Where the symbols take the objects:
χ: Z652->Z284, Z162->Z530, Z365->Z192, Z498->Z772, Z107->Z482, Z889->Z84, Z675->Z518, Z946->Z982, Z84->Z889, Z748->Z54, Z417->Z470, Z772->Z498, Z261->Z830, Z627->Z700, Z700->Z627, Z851->Z893, Z188->Z213, Z451->Z676, Z856->Z95, Z194->Z735, Z727->Z717, Z438->Z967, Z245->Z85, Z767->Z121, Z717->Z727, Z956->Z696, Z740->Z285, Z95->Z856, Z898->Z371, Z936->Z218, Z409->Z186, Z470->Z417, Z696->Z956, Z336->Z269, Z549->Z384, Z518->Z675, Z371->Z898, Z917->Z423, Z666->Z933, Z186->Z409, Z218->Z936, Z982->Z946, Z830->Z261, Z933->Z666, Z384->Z549, Z192->Z365, Z752->Z270, Z852->Z221, Z121->Z767, Z643->Z434, Z735->Z194, Z967->Z438, Z284->Z652, Z637->Z425, Z423->Z917, Z859->Z793, Z213->Z188, Z270->Z752, Z269->Z336, Z434->Z643, Z425->Z637, Z648->Z352, Z166->Z134, Z530->Z162, Z134->Z166, Z85->Z245, Z893->Z851, Z676->Z451, Z285->Z740, Z54->Z748, Z352->Z648, Z221->Z852, Z793->Z859, Z482->Z107
λ: Z652->Z77, Z162->Z643, Z365->Z911, Z107->Z85, Z889->Z851, Z259->Z852, Z675->Z858, Z122->Z933, Z946->Z691, Z84->Z893, Z730->Z856, Z772->Z242, Z374->Z409, Z661->Z425, Z261->Z610, Z627->Z352, Z700->Z648, Z851->Z889, Z856->Z730, Z727->Z752, Z438->Z917, Z245->Z482, Z459->Z936, Z63->Z336, Z767->Z898, Z717->Z270, Z610->Z261, Z740->Z166, Z898->Z767, Z936->Z459, Z409->Z374, Z671->Z676, Z470->Z288, Z696->Z534, Z534->Z696, Z603->Z54, Z770->Z793, Z242->Z772, Z336->Z63, Z371->Z121, Z917->Z438, Z288->Z470, Z933->Z122, Z384->Z86, Z697->Z213, Z752->Z727, Z852->Z259, Z121->Z371, Z643->Z162, Z735->Z326, Z691->Z946, Z967->Z423, Z423->Z967, Z858->Z675, Z213->Z697, Z270->Z717, Z86->Z384, Z434->Z530, Z425->Z661, Z648->Z700, Z911->Z365, Z166->Z740, Z530->Z434, Z134->Z285, Z85->Z107, Z326->Z735, Z893->Z84, Z676->Z671, Z285->Z134, Z54->Z603, Z352->Z627, Z793->Z770, Z482->Z245, Z77->Z652
η: Z897->Z852, Z652->Z301, Z162->Z534, Z365->Z121, Z107->Z830, Z889->Z122, Z710->Z470, Z675->Z727, Z122->Z889, Z946->Z313, Z65->Z676, Z772->Z231, Z868->Z336, Z261->Z482, Z627->Z967, Z313->Z946, Z700->Z438, Z851->Z933, Z47->Z384, Z856->Z344, Z231->Z772, Z194->Z740, Z727->Z675, Z438->Z700, Z245->Z610, Z767->Z192, Z68->Z793, Z717->Z518, Z610->Z245, Z956->Z434, Z740->Z194, Z936->Z559, Z409->Z819, Z470->Z710, Z696->Z643, Z534->Z162, Z819->Z409, Z336->Z868, Z518->Z717, Z371->Z911, Z917->Z648, Z666->Z893, Z854->Z213, Z301->Z652, Z830->Z107, Z933->Z851, Z384->Z47, Z192->Z767, Z752->Z858, Z852->Z897, Z121->Z365, Z344->Z856, Z643->Z696, Z735->Z285, Z967->Z627, Z423->Z352, Z858->Z752, Z213->Z854, Z558->Z425, Z434->Z956, Z962->Z54, Z425->Z558, Z648->Z917, Z559->Z936, Z911->Z371, Z134->Z326, Z326->Z134, Z893->Z666, Z676->Z65, Z285->Z735, Z54->Z962, Z352->Z423, Z793->Z68, Z482->Z261
ξ: Z526->Z336, Z652->Z70, Z162->Z661, Z365->Z313, Z498->Z740, Z107->Z700, Z889->Z459, Z675->Z854, Z579->Z856, Z946->Z121, Z772->Z285, Z661->Z162, Z261->Z967, Z627->Z482, Z313->Z365, Z700->Z107, Z851->Z936, Z74->Z54, Z188->Z717, Z856->Z579, Z231->Z735, Z940->Z793, Z727->Z213, Z438->Z830, Z184->Z470, Z245->Z352, Z328->Z852, Z459->Z889, Z767->Z982, Z717->Z188, Z610->Z423, Z740->Z498, Z936->Z851, Z448->Z409, Z409->Z448, Z470->Z184, Z696->Z558, Z242->Z134, Z336->Z526, Z371->Z691, Z218->Z893, Z854->Z675, Z982->Z767, Z830->Z438, Z933->Z559, Z384->Z501, Z132->Z676, Z697->Z752, Z752->Z697, Z852->Z328, Z121->Z946, Z643->Z425, Z735->Z231, Z691->Z371, Z967->Z261, Z637->Z434, Z423->Z610, Z213->Z727, Z70->Z652, Z558->Z696, Z501->Z384, Z434->Z637, Z425->Z643, Z648->Z85, Z559->Z933, Z134->Z242, Z85->Z648, Z893->Z218, Z676->Z132, Z285->Z772, Z54->Z74, Z352->Z245, Z793->Z940, Z482->Z627
ψ: Z652->Z851, Z162->Z730, Z365->Z967, Z107->Z982, Z889->Z77, Z675->Z47, Z579->Z425, Z946->Z482, Z730->Z162, Z772->Z448, Z374->Z134, Z261->Z313, Z627->Z121, Z313->Z261, Z700->Z767, Z851->Z652, Z47->Z675, Z856->Z643, Z727->Z384, Z438->Z192, Z245->Z691, Z767->Z700, Z717->Z549, Z408->Z852, Z740->Z186, Z95->Z434, Z898->Z648, Z936->Z70, Z448->Z772, Z409->Z285, Z470->Z492, Z696->Z344, Z819->Z735, Z492->Z470, Z336->Z487, Z549->Z717, Z371->Z352, Z186->Z740, Z582->Z793, Z301->Z933, Z982->Z107, Z933->Z301, Z384->Z727, Z192->Z438, Z752->Z86, Z852->Z408, Z121->Z627, Z344->Z696, Z643->Z856, Z735->Z819, Z691->Z245, Z967->Z365, Z284->Z893, Z423->Z911, Z213->Z501, Z70->Z936, Z86->Z752, Z487->Z336, Z501->Z213, Z434->Z95, Z425->Z579, Z648->Z898, Z911->Z423, Z134->Z374, Z170->Z54, Z893->Z284, Z676->Z706, Z285->Z409, Z54->Z170, Z352->Z371, Z793->Z582, Z482->Z946, Z77->Z889, Z706->Z676
ω: Z526->Z213, Z652->Z121, Z162->Z288, Z365->Z301, Z107->Z218, Z889->Z352, Z710->Z696, Z675->Z868, Z122->Z423, Z946->Z70, Z84->Z648, Z417->Z434, Z772->Z940, Z868->Z675, Z261->Z559, Z627->Z851, Z700->Z893, Z851->Z627, Z238->Z676, Z856->Z492, Z940->Z772, Z727->Z336, Z438->Z666, Z184->Z425, Z245->Z459, Z459->Z245, Z63->Z752, Z767->Z284, Z68->Z735, Z717->Z269, Z256->Z852, Z740->Z859, Z936->Z482, Z409->Z582, Z470->Z643, Z696->Z710, Z770->Z134, Z492->Z856, Z447->Z54, Z336->Z727, Z371->Z77, Z288->Z162, Z666->Z438, Z582->Z409, Z218->Z107, Z301->Z365, Z933->Z967, Z384->Z487, Z752->Z63, Z852->Z256, Z121->Z652, Z643->Z470, Z735->Z68, Z967->Z933, Z284->Z767, Z423->Z122, Z859->Z740, Z213->Z526, Z70->Z946, Z487->Z384, Z269->Z717, Z434->Z417, Z425->Z184, Z648->Z84, Z559->Z261, Z134->Z770, Z893->Z700, Z676->Z238, Z285->Z793, Z54->Z447, Z352->Z889, Z793->Z285, Z482->Z936, Z77->Z371
σ: Z897->Z675, Z652->Z582, Z162->Z603, Z365->Z819, Z498->Z107, Z107->Z498, Z889->Z770, Z259->Z752, Z675->Z897, Z946->Z448, Z748->Z434, Z772->Z482, Z374->Z371, Z261->Z231, Z627->Z285, Z700->Z740, Z851->Z793, Z74->Z425, Z856->Z170, Z231->Z261, Z940->Z936, Z194->Z438, Z727->Z852, Z438->Z194, Z245->Z242, Z328->Z213, Z767->Z186, Z68->Z933, Z717->Z221, Z256->Z336, Z408->Z384, Z740->Z700, Z936->Z940, Z448->Z946, Z409->Z121, Z470->Z447, Z696->Z962, Z819->Z365, Z603->Z162, Z770->Z889, Z242->Z245, Z447->Z470, Z336->Z256, Z371->Z374, Z186->Z767, Z582->Z652, Z763->Z676, Z933->Z68, Z384->Z408, Z752->Z259, Z852->Z727, Z121->Z409, Z643->Z54, Z735->Z967, Z967->Z735, Z423->Z326, Z859->Z893, Z213->Z328, Z434->Z748, Z962->Z696, Z425->Z74, Z648->Z166, Z166->Z648, Z134->Z352, Z170->Z856, Z326->Z423, Z893->Z859, Z676->Z763, Z285->Z627, Z54->Z643, Z352->Z134, Z221->Z717, Z793->Z851, Z482->Z772
β: Z526->Z936, Z897->Z735, Z652->Z487, Z162->Z671, Z365->Z47, Z107->Z188, Z889->Z63, Z259->Z134, Z675->Z967, Z946->Z501, Z65->Z696, Z772->Z328, Z868->Z933, Z261->Z854, Z627->Z727, Z700->Z717, Z851->Z336, Z188->Z107, Z451->Z434, Z238->Z470, Z47->Z365, Z856->Z706, Z727->Z627, Z438->Z518, Z245->Z697, Z328->Z772, Z63->Z889, Z767->Z549, Z717->Z700, Z256->Z793, Z408->Z409, Z740->Z221, Z936->Z526, Z409->Z408, Z671->Z162, Z470->Z238, Z696->Z65, Z336->Z851, Z549->Z767, Z518->Z438, Z371->Z86, Z854->Z261, Z763->Z54, Z933->Z868, Z384->Z121, Z132->Z425, Z697->Z245, Z752->Z352, Z852->Z285, Z121->Z384, Z643->Z676, Z735->Z897, Z967->Z675, Z423->Z858, Z858->Z423, Z213->Z482, Z270->Z648, Z86->Z371, Z487->Z652, Z269->Z893, Z501->Z946, Z434->Z451, Z425->Z132, Z648->Z270, Z134->Z259, Z893->Z269, Z676->Z643, Z285->Z852, Z54->Z763, Z352->Z752, Z221->Z740, Z793->Z256, Z482->Z213, Z706->Z856
α: Z652->Z492, Z162->Z352, Z365->Z344, Z107->Z637, Z889->Z288, Z710->Z933, Z675->Z65, Z579->Z946, Z946->Z579, Z748->Z740, Z65->Z675, Z730->Z371, Z417->Z893, Z772->Z74, Z661->Z245, Z261->Z558, Z627->Z643, Z700->Z434, Z851->Z470, Z74->Z772, Z451->Z717, Z238->Z336, Z856->Z121, Z727->Z676, Z438->Z956, Z184->Z936, Z245->Z661, Z767->Z95, Z717->Z451, Z956->Z438, Z740->Z748, Z95->Z767, Z936->Z184, Z409->Z170, Z671->Z752, Z470->Z851, Z696->Z967, Z534->Z423, Z603->Z134, Z492->Z652, Z447->Z793, Z336->Z238, Z371->Z730, Z288->Z889, Z763->Z852, Z933->Z710, Z384->Z706, Z132->Z213, Z752->Z671, Z852->Z763, Z121->Z856, Z344->Z365, Z643->Z627, Z735->Z962, Z967->Z696, Z637->Z107, Z423->Z534, Z213->Z132, Z558->Z261, Z434->Z700, Z962->Z735, Z425->Z482, Z648->Z530, Z530->Z648, Z134->Z603, Z170->Z409, Z893->Z417, Z676->Z727, Z285->Z54, Z54->Z285, Z352->Z162, Z793->Z447, Z482->Z425, Z706->Z384

The rows follow the links: the fewer symbols apart two objects are, the more alike their rows tend to be.

Each row is also shifted at random along 7 hidden directions that mean nothing.

Known rows, each with its object:
376,-251,327,-126,605,-107,43,-127,218,24,78,426,173,-78,-148,122,134,-56,-100,203,260,-157,191,533,-28,400,-184,-124,265,-427,126,318,115,244,86,-113,-387,98,-97: Z627
-69,289,-108,357,65,14,356,275,-271,-198,130,-149,-17,271,363,-304,-194,147,63,-322,-127,55,-96,-436,106,-80,285,151,-15,117,42,51,318,112,85,168,594,-109,8: Z530
-10,274,335,86,-72,217,-189,-167,60,175,-144,-34,215,-274,-285,329,454,-187,-185,114,155,-11,-156,16,-162,-162,-63,212,52,95,-161,2,200,351,-136,67,-705,22,365: Z675
-27,-381,-100,57,476,-553,-222,-32,-201,-44,156,478,334,-287,-275,-200,-425,-42,186,184,-413,260,-127,320,358,-362,37,327,-320,-237,263,-105,413,-107,134,-94,225,49,-464: Z526
484,-94,-36,-168,57,192,-213,-131,92,326,138,211,-143,358,-142,119,-232,57,192,161,-235,216,-343,33,258,-203,107,433,-16,46,122,-26,119,189,281,93,207,-3,321: Z184
109,66,-123,-35,-127,-193,54,-239,156,232,-405,-121,573,-207,-163,-270,86,-50,-246,1,67,-312,411,-278,-235,-111,-69,-157,59,-74,-216,-597,-193,-67,-307,-19,-301,-36,-158: Z47
235,164,232,237,-719,291,23,-338,331,211,253,153,-316,50,28,136,207,-178,239,-105,-11,240,-103,-77,148,-30,-254,-68,76,307,232,-111,-181,-160,-34,-103,-131,-136,410: Z793
-142,-135,-329,123,-53,366,46,-114,-101,-1,-3,-55,-155,-122,-176,153,516,-223,-118,144,-265,-82,-40,-346,-114,-268,-375,-263,323,201,-106,122,-131,48,-213,-286,-157,126,-102: Z819
-1010,279,110,-743,-196,465,-85,-66,113,32,114,-70,-421,115,339,195,134,-76,-225,220,386,-472,-47,-259,-537,273,134,105,158,219,93,-50,-298,368,-13,431,109,19,-195: Z637
-851,33,331,363,-38,-34,-6,-96,191,162,-135,276,270,58,-214,327,-17,82,8,-126,-110,168,-151,364,169,96,-76,-341,141,-237,21,43,176,-12,-64,-199,-291,-115,183: Z933
283,34,213,395,-398,308,351,-170,-149,30,216,-135,-63,114,351,68,459,-124,-306,-362,-249,-29,-24,-356,-82,-333,122,-57,406,-188,-27,19,50,229,264,352,36,47,-12: Z767
473,-321,354,-136,-219,287,38,138,-273,-146,335,-64,-538,-231,195,23,387,-194,-190,-124,-1,7,-300,-216,71,33,14,14,-174,350,62,361,-61,57,-225,372,-206,75,-64: Z221
231,-528,336,-262,119,-130,9,-168,94,333,-120,73,117,223,-235,-255,-323,-14,210,-55,73,-183,13,21,459,309,170,-80,-245,51,106,-238,97,97,-199,158,70,-65,129: Z238
-199,-24,298,204,-69,474,527,286,-190,-173,290,-99,-454,451,305,-313,151,3,-258,-400,-299,-48,-395,-279,489,114,417,64,-14,264,35,174,-22,364,-45,198,275,19,-103: Z434
625,-577,-108,-177,-194,94,617,337,87,230,-146,-186,-337,78,91,-280,-119,165,-379,-458,104,-310,301,-246,-108,355,102,-389,38,17,-27,311,-351,-189,-135,509,-25,-74,-246: Z898
-350,-55,-369,-83,195,-243,19,-404,111,-77,11,101,434,-15,4,-168,-23,14,-28,131,-69,-197,553,-46,-254,-255,-71,21,357,-439,62,-386,-171,6,276,-133,69,116,-415: Z946
694,422,-76,-197,-93,151,-48,-42,347,233,-244,-203,8,290,-45,139,-147,127,243,90,557,-167,122,-201,-484,222,62,284,77,238,-15,-71,31,146,22,149,79,-63,609: Z162
229,-242,-100,472,-25,397,303,-307,-137,-131,288,-15,-4,448,-39,-508,411,-241,330,-237,-388,20,166,-607,411,-341,17,-57,257,139,-9,-163,-148,301,158,-160,243,153,434: Z170
239,-253,222,471,283,-6,10,-321,47,301,283,573,222,68,-118,406,57,-184,59,16,-322,186,-239,69,194,-423,-128,98,385,-137,397,47,669,84,200,-64,144,-92,105: Z851
308,220,-279,-223,-187,284,-101,-135,240,238,-349,-84,122,-126,-252,355,233,9,-360,192,18,-269,44,-35,-430,-152,-219,-151,356,86,-230,-87,-226,163,-113,-37,-397,-17,20: Z365
-582,-235,205,85,227,28,-305,-210,-55,141,131,208,-45,-184,-259,496,259,-243,9,205,43,113,-224,120,-29,-44,-494,-318,261,-88,21,217,161,-131,-96,-214,-297,-20,278: Z68
-1134,-149,132,42,504,45,170,85,-207,-76,-159,98,264,45,-128,-362,114,-141,-13,8,-68,-419,-54,-182,275,212,159,27,-51,164,-38,-40,106,421,-425,-164,-89,130,-209: Z65
464,-118,-545,-443,405,44,-63,-154,20,232,-369,-56,-13,120,-89,134,-62,-44,109,288,295,-658,207,-400,-669,-39,-104,88,294,170,123,64,121,186,-19,74,398,66,-40: Z730
-450,-716,546,-429,743,-84,-47,-150,-52,61,-46,100,148,114,-184,-116,164,-247,158,11,510,-493,263,272,148,559,193,-150,-13,-266,-47,154,17,617,-174,219,-422,141,214: Z676
-359,385,108,-151,152,-319,-128,-263,155,74,-361,-167,324,-526,70,198,199,-168,196,118,717,-548,436,6,-801,181,-223,232,112,-44,162,-119,229,-61,-105,123,-264,-31,11: Z752
566,7,-157,-12,-467,-302,-48,-387,145,311,-366,34,476,-175,-110,-157,-256,64,85,-33,-170,-252,230,-137,-28,-192,11,-52,-169,32,106,-759,-49,-249,-112,41,229,-158,-238: Z487
84,407,7,-427,-190,5,-302,283,302,-110,-243,-130,-123,-103,-145,75,-90,149,-75,298,437,147,34,403,-68,627,-320,-552,-200,187,-338,-53,-629,-399,-494,-256,-583,-49,138: Z735
209,64,565,-55,-40,-321,-73,165,-286,-214,100,-213,111,-249,269,-82,-108,132,-119,-224,152,172,-94,367,62,181,271,-79,-271,-395,-214,-103,89,-69,-40,278,-199,-74,-81: Z717
-616,-94,-165,326,336,-311,-36,24,-114,-423,330,15,-41,-114,70,-175,36,-44,454,-38,14,431,237,276,84,-70,-200,159,-59,-302,63,328,-20,-232,293,-284,34,165,235: Z242
257,178,58,149,-173,-19,-279,-53,-141,-104,-195,-412,100,172,-57,-183,-83,108,338,-213,-347,25,-52,377,319,-78,504,169,-284,-180,-178,-258,-23,415,78,-186,11,92,265: Z706
-146,302,168,193,-273,72,621,179,136,109,-5,-191,81,62,181,-137,105,133,-448,-382,365,36,193,-477,-187,45,-60,-117,155,40,-197,7,-41,-177,-63,386,-215,-160,200: Z917
641,-23,-146,218,285,-151,-128,15,-134,-306,196,-19,-280,-123,40,210,176,-70,427,135,105,361,-59,136,-76,-76,-311,65,72,-37,41,540,311,-199,193,-223,-49,101,413: Z134
-691,48,129,-18,-662,172,357,-101,-16,-179,215,-267,-162,-14,464,-260,380,-67,-147,-327,155,-340,366,-397,-192,211,-131,-597,224,88,-18,-324,-579,-208,-159,111,91,6,-238: Z186
-56,483,134,95,-857,80,-197,-130,14,56,0,-303,-33,38,312,339,-81,217,-49,-259,-224,131,-148,159,-249,-233,180,-80,55,-114,-49,-358,56,-195,224,40,325,-135,-67: Z284
109,-118,-137,-82,355,-104,76,-103,-24,9,70,205,350,110,-86,-629,-157,-52,55,145,-103,-92,35,-391,328,-97,223,497,-174,73,52,-419,3,251,59,49,180,67,-163: Z132
-65,-39,-133,173,61,-196,260,352,41,-43,-460,-178,-13,-133,-210,-257,-127,55,-54,-165,28,38,5,210,212,251,93,117,-456,206,-152,238,-6,-135,-322,-141,-364,-38,-19: Z858
-345,57,-99,389,-161,-238,410,148,306,242,-273,-24,144,85,-284,-125,-348,210,50,-267,68,195,102,106,141,196,-52,-256,-178,4,-15,-64,48,-352,-126,-122,-154,-236,195: Z122

Where do the symbols, taken in turn from left to right, take each start?
Answers are names.
56,86,-565,-408,33,216,-59,356,38,-28,-608,-198,-81,307,-248,-167,-377,194,-87,113,-227,-281,-53,19,54,315,194,-272,-176,342,-301,-188,-355,20,-333,-415,233,-35,-470
η λ λ ξ => Z579
408,51,-76,273,114,-150,264,-57,-32,-380,299,347,81,28,-45,-525,2,-136,184,-57,-47,229,236,-182,428,152,-184,-321,-49,157,174,-212,-210,-303,-97,-468,180,-79,-197
η χ σ β χ => Z675
214,-349,-329,15,-374,93,160,-59,247,320,-218,124,-241,105,-60,56,-157,-53,-31,-169,-448,-289,6,166,179,71,61,-318,-28,267,243,-64,-173,-34,-117,-110,168,-107,-521
α α λ λ => Z652
404,349,48,-423,-780,293,-102,105,217,309,135,-81,-437,-22,194,291,-274,183,-321,5,85,216,-307,65,-169,-57,69,141,-129,263,58,-74,-264,-185,132,444,-27,-198,-26
χ ψ ω η ψ ξ => Z967
848,195,63,227,178,-189,-255,102,-184,-197,-81,147,205,-316,-52,22,-26,-105,114,203,-259,97,-275,290,156,-155,145,500,-177,20,115,-26,453,176,-32,-182,-38,90,-173
η σ σ χ χ β => Z967
-578,-76,-299,376,-417,133,656,-223,287,268,-195,7,-128,43,19,-96,179,-111,165,-372,-148,-335,313,-372,-105,-165,-65,-15,115,268,393,104,-15,-61,-83,-68,244,-137,-147
ψ σ σ χ => Z84
-213,16,-39,-49,-383,268,183,23,-114,1,240,304,-465,-192,341,-11,77,-169,-114,-25,-197,-184,-269,-589,-47,-87,-181,-158,81,503,394,-74,-6,-305,-377,65,543,-167,-602
ω β σ ω => Z269
-74,-448,-96,-35,89,-8,-370,-41,-103,-256,219,-93,-172,-80,-45,116,144,-49,122,154,-153,214,170,567,155,-18,-84,-163,58,-366,-228,365,-484,-16,261,-155,-311,252,79
ψ α α α => Z74
-301,361,-245,-167,-207,94,245,341,389,49,-177,129,-26,132,-186,-390,-299,214,-343,83,-14,176,1,277,231,290,21,14,-250,130,-190,-131,-654,-277,-186,-154,-369,-76,-347
β η ξ ω η => Z868
-373,318,564,157,-301,-296,-320,-215,-226,-82,180,-210,317,-301,374,223,-72,36,4,-195,-39,230,-137,203,-39,-195,136,-42,-130,-317,-27,-390,339,-159,138,153,172,-112,57
β ξ ω η η => Z107
-647,-286,97,4,271,-90,29,283,-331,-198,206,343,-243,-167,208,178,-147,-61,-190,-50,-347,-100,-461,170,57,-51,20,-190,68,26,294,288,526,-72,-112,-84,534,-45,-906
α χ χ χ β ω => Z676
-39,116,-403,-375,138,336,-5,46,76,86,-180,114,-137,191,-169,-243,12,-139,-62,364,112,-360,-46,-812,-99,100,-230,-125,143,680,-8,-238,-242,13,-517,-210,188,-101,-135
α η ω ξ ω => Z772
-788,-59,275,311,-84,-223,393,-288,276,-75,285,229,512,-115,51,-711,119,-203,-34,-215,128,60,473,-78,298,6,78,278,-74,-346,156,-333,-259,100,123,149,-405,99,-47
β β ψ ξ ψ λ => Z752
